Each row, then the group of its hidden value:
[ 186 -220 -173  160  -50  -27   62 -365  468  -53 -117   15  187 -183
 -172 -295  130   56 -239  286  128  -59  101   16  249 -116  196   85
  309 -216  279  -58  -81   -7  -78   89 -221  239 -226   22  286  137
  125  131   76]
Tn
[ 327 -103  209  321 -236 -366  -87   83 -172 -387 -155  154  212   63
  -73  -42  175   94   48 -362 -240  203    1  133 -120   63  410  -85
   54  260  -22  120   56   83  -58  148   90  298 -231 -197  280   78
  -25 -285  123]
Tn
[   3  -75  -66   -1 -101  141 -230 -153  580 -130  -35   16   26  -94
   -3 -149  327   19  -51  104    5   33   16   76  218 -289  164  128
  224 -311  338  -87 -215   -9 -162  102 -213   90 -141 -116  262   11
  310  313  100]
NQ
[ -60    9  -86  -97 -198   93 -148  462  104 -140  223 -193 -245  -66
  164  139  244 -451   54   28  -40  -78    6  127  296 -395  -12  -95
  -27   57   71  -34  -45  -28 -102  -64  167 -141   92 -763   95  204
 -110  110  274]
RH
[ 382  -74   92    5  -70 -176 -314   92 -181 -146 -257  -82    4   89
  185 -186 -173   34    8   12   -4  158   84 -158   35 -102  293  -36
   64  -31 -205 -140  -75  -39  -14  281  128  113 -287  -65  259   36
 -151   77  -85]
DD
[  64   -1 -189  104   55  211 -266  252  278 -172  315 -183  -58 -156
   23  -78  267   -6   52  192  156 -130   34  -29  153 -419  101   66
  227   32  276  -33 -272  117 -184  -39   -2  -34   -2 -414  123  156
  113  244  247]
FP
[ 105 -245  217  -63 -146 -290 -151   -3  128 -146 -153  -79   -7  135
  162 -214   96 -277  -63   28    2  126  103  215  205 -258   69 -100
   25 -299   -1 -166   85  107  -98  119  172  131  -87 -205  327   47
   15   97   33]
RH
[-240   29  -92 -186 -200  119  -62  -42 -140  249   25  -46 -228  121
  186  214 -169 -312 -121  -81  -98  190  110   65  136   63 -240  -61
 -130  -15 -120  -33   66    6   49 -136   20 -119  173 -102   13  -34
 -225  -31  -51]
Pj
[ 147 -211 -333 -215  170  420  -97 -368    0   87  -58 -165  -95  -23
  112  262  -44  165 -268  100  -78  166  142   49  272 -153 -349  -86
  271 -394  104   65 -412   37 -231    1 -275  -53   35   96   82 -199
   42  435   17]
FP
[-101  137 -271  -54 -228  320   70 -260 -135  346    9  -87 -136   60
  172  235  -34 -200 -138    0  -40   51   71   65  195  130  -55  -91
 -166  -41 -226  282  153    7   82 -279  116   29  212    8 -120  -56
  -81 -228  -64]
Tn
[  37  152  168  264 -246 -237 -114  274 -293    4 -105   32   91  158
   76   22  156   -8  208  -92  -71  222   83  105 -285  306  237  -19
 -205  337 -231  265   99  107  202   41  359   33 -101 -207   56   34
  139 -124  -20]
TQ
[ 255 -327 -181  -12  225  230   44 -601  -97   87 -232 -114   59   56
  -27  197  -31  192 -306  199  -88  253  195  220   85  209 -345 -130
  283 -372  -30  268 -291   74 -102  -21 -105   33  -43  337   35 -347
  209  215 -108]
SM
[ 284 -197 -505  184  191  363  185  -98  217  -79  223 -221  -18 -343
 -206  109  186   40 -243  439  101 -158   93   90  272 -108 -146  -76
  386   51  225  182 -352    0 -141  -51 -138   20  -83 -357   29  134
   59  248  296]
NQ
[ -43   28 -200  -34  136  443 -347  126  243  -40  379 -153 -170 -140
   61   75   25  -46   32  313   92 -167   98 -162   70 -227  -49  141
  167   42  145   67 -212   81 -115 -168   -4 -173   98 -213  -68  -28
  145  156  102]
SM
[-289 -121  -61  -81  -96  126   23   31   73  119   69  -23 -212  -44
  -74  248 -272 -189 -110  176  -93  -18  187   38   87  -43 -253   63
   22  116   55 -109   58  -28   46  -60 -159 -135  -80 -210   -3  -59
 -113   44   97]
ZZ
[ 125   12 -281  108  -53  183   91  403 -199  -50  287  -88   37 -206
    3  320   40  145   90  150  -74 -169  190  -95  -22  -33   13  -15
  -53  448   -5  300  -68  175  -17  -11   32   13  -58 -564  -10  253
   42  201  356]
Br
[ -84 -195 -125   38  -53  254   37  175  -47  -60   45 -284 -118  -92
  -82  425  -44 -223   32  252  -30 -292  188  156  174 -271 -110  -18
   75  141    4  140   43 -104  -14 -115   11  -58 -164 -496 -138  -62
   95  -70  289]
SM
[ 722 -372    7  215  186 -222  -81 -116  -79 -426  101  -30  307  -72
   31 -293  112  233 -123   65   12   68  146   22   14  -52  201 -160
  258  -33   15  132 -142  367 -261  165  147  391  -93  -61  364  194
   74  107  162]
TQ
[ 104  -58 -256  100  -11  181 -232 -176  554 -135 -102   50   -7 -246
 -193 -202    3  234 -156  135   50   65   -7 -190  178 -235  225  230
  455  -69  416 -382 -436 -214 -127  314 -559   95 -435   -2  317   81
    3  363   92]
Br
[ 161    7  -56  107  -34   16 -225  -62  242    4  113 -116  -84  -49
   75 -395    4 -325  -91  310  248  -33   28  -83  152  -36  205   29
  108  -56  -70  -89   40  -17   41  -72  250   34   35  -74  109  132
  -80 -134  -93]
TQ
[ 111 -362 -365 -131  166  475   94 -653   -9  120 -130 -266 -135   -7
   -6  356 -195   25 -383  131  -56   65  159  247  371 -168 -406 -161
  318 -406   31   12 -242  -28 -214  -68 -315  136  -70  220   -6 -311
  -11   94   60]
DD
[-198  120  240   66 -336  -98 -152 -163  186  133 -199   87 -127  217
  126 -145    8  -81   47  -58  -44  191   16  176   12  -66  254   36
 -194 -162 -153  -61  290   98  100   -1  169  158 -124  117  140 -181
  121 -184 -137]
TQ
[ 186 -396 -103 -138 -139 -146  -93 -121  173 -252 -277 -126   54  -26
   57  -43  -51   15 -203 -238  -59  128   93  120  427 -591   50  -68
  318 -305  323 -572 -272  -68 -319  444 -512  350 -417 -221  538  195
 -206  397  292]
TQ
[ 188 -133    7   70  -48  -67 -107 -340  -83   46 -354  -18   86  134
   37  -46  -29   75 -134  -10  -51  323  107  115  -10  215   25  -41
  129 -178  -93   25 -146  -37   33  159  -32  122 -202  237  178 -153
   81   76 -154]
NQ
[  40  -70  238    2 -324 -263 -187   18   12  -25 -354  -79 -114  158
  114 -187 -123 -486  -18   13   14   92   40   82  172  -67  261  -34
  -63 -102 -243 -207  251 -253  143  105  228   57 -211 -168  164    2
 -177 -275 -129]
TQ
[-206  121  160  163 -229 -105 -136  239 -216   59    6  119  102  137
   39  198   -1  171  241 -130 -147  147  184   18 -360  238  114  123
 -224  386  -79  207  117  216  150   18   93   31 -114 -103   26  -28
  235  -17   53]
ZZ
[-191  -89 -210 -164  -25  377 -144 -226  386  144  229  -47  -87 -137
   28   43 -110 -242 -152  326   74 -217  176 -148  232 -103 -108  173
  101 -138  160   20   42  -10  -47 -236 -155  -73  149  -28  -35   16
   89   25   22]
Tn
[   2   62  -55   19 -102  108 -169 -384  126  176 -260   49  188  184
  187   -7  335  464   14 -107  -55  370  100  176  -57   45   77   43
   -1 -387   98  206 -240  279  -77  128 -106  208  -94  345  230 -201
  518  435  -86]
DD
[-374   -7 -116 -216 -203  164  -12  -96 -301  473  -58 -240  -69  248
  314  324 -161 -273    6   20   62   80  283  157   71   84 -321  -39
 -287  -87 -216   86  159  125  129 -157  105   -8  157   -3  -86  -46
   73   61  -22]
TQ
[ 144 -192 -118   64  124  236  -26 -267 -118  -18   90 -126  112   71
   85  242  161  277  -47   30  -69   81  189  239   -7  -52 -164 -108
   83 -157   22  355 -139  375 -188 -114   39  181   68   82   28 -189
  357  148  130]
SM
[ 216 -315 -133 -119  141  308 -272 -112  310 -259   95 -212 -138 -169
  -15   11  -81 -212 -172  283   45 -224   92  -71  382 -474  -25   27
  383 -268  174 -138 -192 -149 -252  -38 -148  -39  -72 -229   82  -51
  -31   82  128]
FP
[ 363 -295  -70  198    5  -27   62 -648  132  -82 -144   -3  238    4
  -79 -196  153  -61 -297   74   27   92   84  205  170  166  110 -108
  249 -290   13  231   28   74  -94 -115   50  323   27  277  160  -61
  134 -263  -72]
Tn
[  22 -144  182  143 -207 -124 -231 -190  329 -248 -194   10   31  103
  -17 -154  207  -44   -5 -204  -58  149  -25  271  128 -315  283   20
  167 -215  183 -225  -23    9 -148  152 -111  297 -273  -18  308  -88
  159  -86   90]
NQ
[-338   65   11 -160 -367   46  -73  318 -269  143  132 -147 -140  180
  288  388  171 -577  118 -246 -124   72  116  257  112   -9 -196 -121
 -321  122 -136  178  186   38   60 -244  268 -132  321 -533  -65  108
  -34 -121  149]
ZZ
[  70 -352 -177  -68   34  147  118   80 -252  -44  127 -387  -56   -9
   80  380   34 -421 -106  172    9 -167  233  306  280 -189 -353 -226
   66  -15  -58  185    1   53 -109 -181  166   -7  111 -499  -63   55
  -16  -20  291]
DD
[ -10  -34 -283 -247 -106  374   46 -396 -365  432 -281 -323 -221  210
  317  377 -147 -231 -213   36  -20  182  134  212  332   18 -316 -238
 -105 -384 -370  200   -8  -85   36 -163  125  -32  137  109 -126 -263
 -100   -2 -148]
SM
[ -56   87  158   79 -215 -171 -249 -173  -84   78 -128  148   18  228
  140 -148 -123  103   -7 -266  -78  344   54  -12 -142  124  201   46
  -87   24  -94 -109   89  179   36   65   19  186  -70  281  221  -78
  -66 -146 -166]
Tn
[  92  276  134  222 -293 -106  -90  335   57 -121  181  199   12   21
  117  -53  527   17  195  -98 -187  188  -55  139 -146  149  319  -60
 -253  199  -97  477  113  280   50 -113  456   -8  169 -421  107   95
  258  -14   71]
Br
[  25 -145  211  118 -170 -156  -51 -276   14  -46 -396   -5  -39  220
   -8   34  131  -56  -80 -103 -156  324   28  403   46   10   38 -117
   59 -260  -78   42   21  -11    6   73   92  112 -209   78  162 -309
  143  -97  -89]
DD
[ 134 -164 -167  -34  127  239  -35 -383    9   62  263   34   47  -17
  100   35 -179  274 -184   81  -37   45  208  -48   28  -10 -128  -22
   60 -102   12  139   -5  438 -189 -125  -87  234  140  267  105  -57
   76   83   47]
Pj
[-227 -177 -195 -289  -95  293 -184 -366   62  297  -66 -322 -207  120
  245   60 -435 -373 -191   95  199  -81  195   -6  389 -351 -181   23
   46 -322  -60 -419   80  -86  -60  -44 -200  148  -33  154   48  -43
 -206  -50  -23]
TQ
[-299  268 -161   49 -281  284   -8  -53  -80  345  166  -45 -127  100
  174  218   59 -105   59  -48   -2   31   73   93   10   83   24    2
 -283  130 -168  275  216  174  117 -297  182   43  211  -52 -138  -37
   85 -216   11]
Pj
[  70  -64   35  129 -245 -124 -169 -181  298  -69 -273   -9   47    3
  -49 -264  131 -279  -89    9   70  101   -9   71  187  -37  295   67
  172 -143   83 -172  -11 -253   48  104  -43  119 -208  -58  225   65
   -2 -120  -57]
ZZ
[-120  205 -255  -28  -87  490 -132  251   48  172  249 -186 -119 -100
  160  294  123   73  176  306   58 -276  142 -118   83 -239   74   98
 -143   92  -55  370   10  120   12 -215  147 -122   77 -370 -182   -2
  290  172  167]
FP
[-314   91  190   34 -324 -125 -212 -123   72  215 -471    4  -36  278
   83   17   75  -67   81  -97  -48  338   69  217  -70   92  103  103
  -88 -165  -43 -104    7 -124  185  151  -17   -2 -278  128  134 -235
  220   61 -180]
RH
[-174  -67 -293  -73  -81  275 -212 -249  229  222 -196 -320   29   42
  115   22  113  -93  -63  113  253    6  129   81  284 -300  -40  112
  212 -328  231 -216 -288 -139  -57   74 -282   83 -164   35  117    6
  188  300   54]
SM
[ -52  154   24  185 -262  -82 -100 -295   78  234 -342    6  -92  164
   19 -217   91 -251 -109    9   70  360  -53  173   32  309  161  -15
    2 -117 -176  -11   24 -200  230   -8  173    0  -83  184   80 -130
  -35 -219 -292]
Br
[-303   78   37  119 -347 -167 -169 -139  120  281 -279 -183   21  222
  104 -233  193 -553    5  -19  272  195   41  249  109  114  107   56
  -35 -132  -20 -183   78 -210  229  -41  158   34  -24    0  100   74
   51 -187 -151]
Br
[ 151  195  187   72 -203  -12 -394  -47  370  -43   15   65 -227   31
  160 -511  -45 -313    4  222  115   13  -91 -176  119  -88  506   79
  -61 -128 -249  -88  265  -61   91  -68  397   34   -6   16  115  -25
  -82 -334 -262]
TQ
[-382 -201 -112 -190   16  270 -257 -392  112  193   89 -110  -65  135
   90  174 -246 -144 -148  -88   37  130  216   79   78  -71 -371  126
  152 -185  216 -288 -143   84 -117  -91 -378   47   79  293   61 -145
   43   81    0]
ZZ
[-313  -58 -158 -172 -133  375 -101 -185  468  141  118  -23 -154 -105
    9  141    9 -227 -105  224  -15 -135  126   16  265 -193 -126  156
   62 -206  207  -26   17  -61  -49 -161 -222  -82   57 -124   -3  -56
  172  129   80]
ZZ
[ 111 -133   -1  -27 -193 -154   42  -62 -424  122 -316 -136  194  233
  228  228  196  -96    2 -160 -105  294  203  296    2  246 -118 -185
 -143 -110 -198  302  -32   90   59   64  194  101   10 -117  119    7
  180  153    9]
NQ
[-378  -85   -8 -191  -56  170 -199 -390  -72  273    1   -1 -107  280
  203  218 -246  100 -107 -258 -101  362  189  169  -41   -3 -358   28
  -40 -204   57 -203  -77  286 -102  -27 -273  110   71  406  119 -259
   47  147  -66]
Br
[ 783 -373 -119  296  179  -89  -65 -382  250 -393 -118 -113  185 -201
 -150 -479   56   43 -285  312  165  -44   26  -11  259 -133  357 -103
  494 -201   43  -51 -181  -41 -186  187   34  372 -300   35  323  119
  -39  -71   42]
NQ
[-125 -179 -355 -162  -42  469  -12 -540  214  304 -395 -316 -198  -18
  -24  234 -185 -206 -293  293  103  -32  116  117  461 -215 -207   27
  281 -460   42 -155 -192 -415    5   -4 -349  -39 -241  137  -52 -272
    1  110  -70]
SM
[ 198 -266  100 -127    0   -3 -162 -188 -194 -165   95   64   51  122
  190  130 -157   76  -94 -226 -234  169  186   52    9  -40  -97 -109
   -7 -100  -74   71   40  329 -221   -8   -8  214  104   78  193  -73
   -6    4   62]
ZZ

Part 2:
[  68 -247 -150  281  250   -2   69 -133   19 -600   98  225 -146  305
 -195  100  138 -133   -2 -220 -307  249 -134  -93  342 -357 -352  334
   54  186  -18 -429   97  224 -268 -177  162  163  152 -336   96   59
 -528  -16 -498]
B
[ 156  216 -247 -126 -124 -437 -259 -112   80  -42  390  107  194 -335
  317 -130  341  273 -158  220  105 -109 -156 -320 -210  436  385 -268
   77 -176 -120  174  191 -250  -27   37 -121  -91 -173 -161  171  137
  229  222  194]
N
[  49 -500  258 -203 -158  485  131  -66 -162  -97 -329   95 -285 -111
 -461    8  221 -267  324 -370   -7  220  -15  596  344 -254 -474  -32
   35  253  492  120 -215  198 -167  101  317 -164   89   73 -308  -29
 -538   33 -324]
X
[  21  289  -56  123   74 -208  114  185 -113 -372  108  -41  307  143
 -115  -24 -302 -202 -155  137   69 -164 -114   70   73 -126   51  -51
  164   98 -180 -147   38  213   18   -5  227  127    7  360 -214  -95
 -256  -49  292]
C
[ 127   97  290  122 -218  -67  483   51 -292  -34 -115  -46  253  186
 -112 -167 -196  -74 -147  153    7 -119  167  380   -8  -58  -82 -161
 -133  -96  100  -30 -182   -4  234  213  275 -215 -236  395 -430 -231
 -188  105  277]
Q
[ 287  -64   69 -216  -86 -221   77   19  -37 -142   13   94   29 -170
 -290 -203   28  104 -114   64  127 -221 -126  112   92   62  159   78
   55   25  -21   43   95   18 -282  -40  318  -37  -58  201  -21   97
  -28  -71  298]
G
[  64  223 -311   51 -115  -73 -146   84 -173 -135   33   68  378   17
 -105  -51  116  253  -56  284  311 -176  -37 -234  -70   53  -63 -145
  497 -123 -340 -177  477   73  -98 -265  -23   63   48   -7   79   -4
  109 -249  446]
K
[  32  206 -201  160 -152 -258   85  -42 -169 -336  -53   80  268  233
  135  -81  -18   82 -155   19  243 -356  -17  133   52  180   10   95
  -12 -144 -151  -40 -135   16  145  105  132  -57 -165  218 -104 -136
 -115  -67  339]
S
[  71 -115  603 -180  -34 -231   96   19 -110  -65  270  -66  -48 -251
  181  -14   12 -309 -183   66 -474  323   83  221 -152  -67  385 -450
 -381  140  359  210 -398  -93   -8  433  140 -342 -245   96 -459  119
 -165  490 -195]
W
[-156  114  -53  127 -112  176  308 -143 -154 -196  -30  137 -553  -30
 -327 -163   83   84  300 -238  395  -45  -51   96 -120  124  -41  339
 -104  132  178   41   45   -1 -436  103  -46 -411   43 -300  185  119
 -333  -34  -63]
Q
[  64   64  -24  197 -169   30  227   58 -309 -177 -194   47  281  258
 -167  -64  -55  -10  -10   73  188 -137   92  252  128 -108 -312    7
  182  -73  -28 -157   27  137  172  -48  196  -36  -76  273 -253 -226
 -230 -164  245]
L
[ 132   65 -223 -196   50   15 -104   45   39  -87  206   40  -82 -214
 -358  -75  201  207   32  195  157   75 -221 -423  -85   25  166  -63
  456   28 -182 -117  709   60 -587 -333   20   37  195 -318  266  291
   75 -109  204]
X
[  12 -320  504   20 -108  -63   -9    8 -325  -75 -156  235  -27  245
   70  -66  249  -96 -222  164 -352  316  489  -17  -24 -267  -13  -91
   18 -281  286 -153  -66   -5  -51  115  221 -236 -205   87 -453 -149
  215  -53  160]
W
[-189 -171   67  260  -93  335  150  -61 -346 -244 -290   23  147  608
   19  163  101  -52   -4  -67 -148  174  262   95  108 -232 -303 -103
   38 -169    7 -285  -37  111   35   59   45 -188  -97 -181 -363 -151
 -154 -113   39]
C
[ -23  -59 -329  155  117  124   73 -227  238 -179   85  275 -161   38
 -173 -147  174 -126  230 -316   43   42 -226   53  355   25 -300  236
   -3   48  179   35    1  -18   -8   12  162  126  -19 -115   42 -205
 -274  119 -272]
Q
[ -95  421 -428  167  -95   21  296 -110   86  -34  135   55 -172 -136
  -87 -234   -3 -160  338 -214  528 -163 -311  230   91  353 -130  162
   28   38  280  320  -26  -42  242  140   67  -44  -69  183    5 -254
 -400  225  -28]
S
[-106  -70 -128 -208 -204  199 -143  -54 -193  -15 -160  -16 -115   43
   12   43  344  108  137  -68  276   29  -12  -32  -44  226  146 -103
  208 -176  120  171  192  -12 -233   -2   -9 -246  -60 -192 -105  117
  110 -107  267]
S
[ 245 -577  531 -336 -222  353  222  110 -405  -68 -409  -96  -69   45
 -490   79  140 -161   29  -43 -172  261  135  505  220 -390 -256 -187
  153  117  343  -66    5  266 -273  -40  429 -201   56  170 -474  123
 -354  -94  -12]
B
[  -4   65   54  113  -19 -103   51  104 -202 -283  -31    0  280  193
   19   30 -111 -235  -91   32  -31  -22   21  218  145 -143  -77  -96
   86   24   23  -70 -140  164  183   72  219   31  -99  325 -372 -168
 -236  -22  141]
Q
[ -45  234 -624   -2 -187  326   -5 -145  150   68  -55  143  201 -188
 -256 -201  184  159  322 -100  577 -311 -276  105  153  280 -396 -128
  363  -24  -91  179  268  -44   82  -46   13   90   69   14  140 -229
 -117    5  220]
X
[  56   32 -175  -53  185 -312 -468  -55  160 -248  509  286 -143 -484
    1  -60  346   61   46   58  -62  218 -221 -451  -78   23  189  -28
  233  203  -53  -14  316  -32 -403 -169 -144   49  102 -384  332  266
    4   69 -239]
L
[ 154 -241  448   47 -186  -78   56   14 -336 -144  -83  119  363  130
   30  -11  120   65 -312  273 -372  126  376  106  -73 -286 -148 -388
  -18 -106  -41 -263 -103   -3   25  127  134 -218 -154   57 -355  -58
    8   44  119]
X
[ 341 -300  320 -264 -204 -200   33   39 -196  -22 -143  -31  405   75
   63  -38  126  -20 -313  164 -248  -36  108  278  175  -23  114 -317
  -16 -208  107   59 -146  -20  158   93  402  -47 -279  378 -495  -68
   92   66  309]
S
[ 221 -327  262 -166  165  116  226   61    5 -179   79   18 -360 -106
 -538  -28   35 -325  128 -140 -253  388 -196  141  294 -338  -85  111
   98  272  369  -71  178  224 -399 -150  386   58  138    0 -158  139
 -463   86 -342]
K
[ -54  389 -277   27 -120  -76   67   -5  -32   18  108  117  -19 -116
 -136 -263   58  181   66  164  471 -217  -64 -200 -185  268  144   32
  255 -149  -83   88  361  -85 -166  -36   -8 -117  -37   21  116  -61
  160  -70  467]
G
[-124  548 -102  361 -155 -296  271  -27  -77  -69  256   93  172  -86
  311 -231 -109 -283   29   63  225  -96   16  262 -109  236  -93 -148
 -125  -60  273  239 -348 -105  652  391   17 -122 -254  456 -288 -450
 -316  406   19]
N
[ 135 -161   43  -76  -25  152  105   79  -23  -46 -166  103  169   32
 -343 -118  -14 -304   84  -66   10   27  -54  354  410 -214 -346  -53
  249   21  252   40   -4  182  154  -43  455  205  -16  484 -402 -316
 -229  -34  108]
C
[  63  223 -394   15   49  -16   31   -8   69 -331  257   55 -209 -398
 -377  -68   36  -65  312 -179  404  -70 -484   86   93   66 -161  168
  251  431    5   58  226  188 -280 -153   11   65  260 -102  321  182
 -628   50 -266]
B
[  88  377 -296 -104 -283  -81  -38   39  -52   51   73 -153  739 -231
  114  -80  -83  137  -51  190  364 -457 -222  272  -53  342   44 -595
  136   -8 -297  257  -46  -92  370  163    7  -26 -179  336 -189 -124
  -28  149  478]
L
[  20  278 -122  365   79 -259  135   37  -90 -325  193   71  456  321
  110  -35 -156  -35 -258  237 -138  -61   38 -151   16 -123  -68 -113
   83  -99 -281 -319   88   46  192   -8   77  108 -112  101 -154 -202
 -101   41  173]
C
[ 300   37 -226 -244 -211 -195   21    0 -163  -46   42  -42  -96 -193
 -182 -100  297  300   56   88  420 -139 -253  -86  -30  344  230  120
  288 -109   17  115  444   -9 -296 -276   92 -108  -14  -85  192  273
  -28 -133  265]
N
[ 171 -102  208 -284 -132  -26  -26   50 -113   21  -25   41  173  -74
 -215 -128  112  237 -222  294  -47  -68  108 -151 -133   -7  259 -301
  161 -153 -164  -66  307  -62 -415  -28  166 -164  -67  -28 -107  151
  326  -81  510]
C
[ 315 -205 -102  -64  300 -333  -51  -15  117 -356  369   69 -274  -93
 -180   36  205 -157   10 -103 -255  347 -396 -232  300 -109  174  316
  136  178  170 -111  324  141 -340 -344  238  224   67 -221  122  278
 -333   60 -430]
W
[ 270 -417  342  -72  -86 -160  278 -142 -172 -359 -147   99 -158  212
 -127  -45  102    6 -188 -188 -261  -26   42  326  222  -82   50  224
 -373    6  175  -91 -323   17 -241  155  368 -228 -179    1 -193  123
 -291   50 -104]
S
[ 280 -232 -272 -192   17  106  -55 -161  215  -85  137  157 -105 -378
 -403 -110  309   82  252 -211   97   27 -416   81  319   57 -227   37
  168  229   93   94  238   10 -269 -198  157  125  112 -211  226  137
 -325   88 -304]
K
[ -24  520   -5  176 -146 -453  -15  110 -176  -37  304    6  525  -85
  393 -141  -88  -19 -274  433   75 -123  124  -93 -314  173  240 -440
   85 -178 -132   63  -27 -123  411  214  -56 -108 -262  337 -272 -216
  149  210  422]
W
[-135   98 -365  156  -35   41    0   16 -173 -359 -174  -37  143  486
  148  139   64 -227   59 -175  218  -60 -112  123  295   84 -130  142
  231 -184   86  -17  -17  207  241  -42  187  128  -67  203 -294 -221
 -263 -124  167]
N
[-164  427 -354  207 -184  145  130 -204  139   71  267  186   55 -437
   -6 -262  123    8  300  -53  367 -102 -151  151 -156  263 -339 -309
    9  152   95  254  -64 -185  256  306 -205 -177  -13  -72  119 -240
 -321  428 -174]
B
[ 146   57   72 -159 -211 -123  -84   25 -173 -135   83   75  206 -312
 -123 -102  130  243 -140  253  125 -147   24  -11 -229   30   66 -316
  169   80 -206  -44  158   -9 -280   36   -4 -208   33  -38   62  191
  -10    9  266]
B
[ 266  115   39   17   10 -358   69   -2  149   57  305  214  253 -302
  -33 -315   31 -139 -116  195 -107    9  -71   50  118   14  -31 -164
   62  -38  165  114   10 -110  284   62  278  154 -181  397 -189 -281
   -3  271   53]
G
[ 237  -97  -72 -123 -111  -91   37  -72   22  -85  -70   79  408   94
  -81 -131   63  174 -211   90  -23 -269  -55   88  185   80   22 -163
   27 -165 -191  -25   41  -75  -11   20  278   47 -176  150 -156  -82
  129  -15  376]
Q
[  41  463  -85  163 -206 -382  147   34 -191 -108  238 -113  468  -63
  350  -72 -105   -7 -166  228  159 -214  -55  161 -201  279  175 -363
  -83  -61  -90  142 -185 -105  452  255  -42 -167 -270  281 -232 -127
 -158  278  229]
S
[-135  254 -189  222 -101  -29 -158 -264  234  109  406  461   76 -538
  152 -329  337   54  155   67   51   77   62 -115 -190  151 -321 -371
   -2   34  119  168  -70 -311  231  309 -244 -133  -79 -169  143 -300
   -2  452 -244]
X
[ 208   19 -362 -295   69   33 -115   59  198  102  135   52  -80 -331
 -403 -172  200  -81  250  -22  312   49 -423  -98  286  127   30   67
  519   27  180  222  552   86 -187 -352  281  288   98  138   44   -1
  -16  -66  142]
G
[-183   81 -389  197  157  309   77 -136  186 -179   91  252 -290   90
 -308 -114  160 -137  290 -195  137  176 -157 -198  192  -85 -336  209
  269   36  125 -106  336   83 -228 -109   58  117  175 -259  128 -161
 -239   28 -176]
X
[ 124 -195  311   33 -247 -169   71  -17 -407 -151 -117  -52  315  276
  326  109  191  -18 -252  120 -260  124  254  224   -7  -20   33 -300
 -124 -223  135  -50 -258  -26  275  178  120 -260 -303  104 -475  -52
  -72  109   72]
N
[ 166   16 -180   78  205 -226   45    7   49 -590  181   70   99  160
 -229   31 -103   16 -194   -4 -115 -120 -261 -146  180 -164   49  184
   82  183 -334 -344  184  198 -403 -161  203  177  131 -118  151  195
 -325  -75    1]
X
[ 107 -307 -292 -178   32  104 -268 -218  162 -235   84  125  -86 -247
 -104   71  372    8  257 -389   24   48 -401  151  345  112 -122   13
   10  248   93  167  -50   12 -198  -52   55   39   23 -317  123  189
 -337   87 -400]
Q
[ 103 -421  440  -62  -99  155   83   13 -273 -163 -249  102  183  308
 -147   36  127  -47 -240  121 -413  201  341  116  111 -381 -170 -247
   41 -135   56 -277  -27   96 -161   66  292 -137  -80   35 -429  -56
   15  -56  140]
X
